Below are the code and all the weights of a small trained network. Each question names an input and a class and asks about switching units off, where a switched-off unit gives its printed mean instead of its output.

import numpy as np


def w(rows, s, z=0):
    codes = np.array(rows[::2]) - 128.0
    scale = np.full(codes.shape[1], s)
    scale[-1] = z or s
    return codes * scale


def f(y):
    return y / 2 * (1 + np.tanh(0.7978845608 * (y + 0.044715 * y**3)))


def log_softmax(a):
    a = a - a.max(-1, keepdims=True)
    return a - np.log(np.exp(a).sum(-1, keepdims=True))


def net(x, mask):
    res = np.array(x, float).reshape(1, 6) / 4 @ E
    y = f(res @ A[0][:, :-1].T + A[0][:, -1])
    res = res + np.where(mask, y, B[0][:, -1]) @ B[0][:, :-1]
    return log_softmax(res[-1] @ U[:, :-1].T + U[:, -1])


A, B = {}, {}
E = w([
[138,129,129,121,127,129],'x0',
[127,130,128,131,132,130],'x1',
[108,244,157,151,166,161],'x2',
[58,144,1,126,165,126],'x3',
[207,148,29,246,201,169],'x4',
[160,110,133,164,81,237],'x5',
],0.0094)
A[0] = w([
[126,218,168,121,184,131,41],'n0',
[185,125,106,177,172,104,4],'n1',
[148,33,116,127,146,90,5],'n2',
[161,148,132,134,185,8,20],'n3',
[183,104,228,185,142,96,166],'n4',
[127,116,127,154,110,184,43],'n5',
],0.013,0.0043)
B[0] = w([
[165,142,105,199,45,96,209],'n0',
[64,129,195,48,86,52,183],'n1',
[156,252,125,229,60,121,172],'n2',
[119,52,155,111,131,251,202],'n3',
[72,131,67,127,164,122,254],'n4',
[95,56,171,110,103,176,150],'n5',
],0.017,0.0099)
U = w([
[124,86,169,149,99,224,92],'0',
[168,182,123,196,70,117,25],'1',
[91,135,209,62,96,30,86],'2',
[119,117,107,146,146,108,255],'3',
[118,118,113,152,149,107,252],'4',
[73,136,20,135,173,111,113],'5',
[229,168,116,87,255,84,86],'6',
],0.011,0.0098)

Each question gives the input, the list of numbers given to net, and the class t.
The units are the neurons (one row each of A and B). Each row of codes is followed by its name. A weight is (code - 128) times the scale printed after its matrix; where a second scale follows, it is the last column's (A, B and U).
mask holds one flag per neuron, in row order. A switched-off neuron (its flag False) gives its mean, the last column of its row in B, instead of its output. The means were averaged over made-up inputs and are rounded, as every weight is.
A unit's drop is (log p(t) with every unit on - log p(t) with that unit switched off) / (log p(t) with every unit on - log p(t) with every unit switched off).
The circuit of an input: a set's keep is (log p(t) with only the set's units on - log p(t) with every unit switched off) / (log p(t) with every unit on - log p(t) with every unit switched off). Starting from all 6 units, units are removed one at a time, each time the one whose removal leaves the highest keep (on an exact tie, the one counted first), for as long as the keep stays at least 0.8.
circuit, biggest first: the units of the circuit, biggest drop first
most important unit: the unit with the biggest drop
k most important neurons: the k neurons with the biggest drops, biggest first
drop of u: that unit's drop, to one decimal
input [-3,5,-5,-2,5,-8], class 0: most important unit	n3
input [0,3,6,1,6,-2], class 1: 2 most important neurons	n0, n4
input [1,-4,-1,1,-1,-4], class 0: 3 most important neurons	n4, n3, n1
input [-6,-8,-5,8,5,6], class 3: 3 most important neurons	n3, n4, n1
input [-6,-1,5,4,6,3], class 2: circuit, biggest first	n1, n4
input [-6,-5,-4,-6,-4,-2], class 4: 2 most important neurons	n1, n4
input [2,3,-7,-6,-6,4], class 1: 3 most important neurons	n2, n1, n3
input [8,5,6,-2,-6,6], class 4: circuit, biggest first	n3, n1
input [4,3,7,-1,-4,-1], class 1: 2 most important neurons	n0, n1
input [5,7,7,-1,8,-3], class 2: 2 most important neurons	n1, n2
input [3,5,-7,7,7,6], class 1: 2 most important neurons	n2, n3
input [6,5,-7,-6,-4,3], class 1: 3 most important neurons	n2, n3, n1
input [-7,3,5,-4,-3,-5], class 4: 2 most important neurons	n2, n4
input [0,-3,8,4,-4,-7], class 1: most important unit	n0
input [2,-1,-6,3,7,6], class 2: 2 most important neurons	n1, n3
input [7,8,4,-8,-1,-5], class 3: 3 most important neurons	n4, n0, n3
input [3,-6,-6,6,3,-1], class 1: 2 most important neurons	n2, n4
input [8,7,8,8,-6,-6], class 1: 2 most important neurons	n0, n4
input [5,-7,4,6,5,2], class 3: circuit, biggest first	n4, n1
input [-3,-6,-1,2,6,-1], class 2: most important unit	n1
input [2,-1,1,4,6,1], class 2: drop of n4	0.1
input [-2,-2,4,-8,-7,0], class 5: drop of n1	0.2
input [4,-3,2,-7,-4,-7], class 0: drop of n3	0.9
input [-4,-1,0,6,2,-6], class 0: drop of n3	0.7
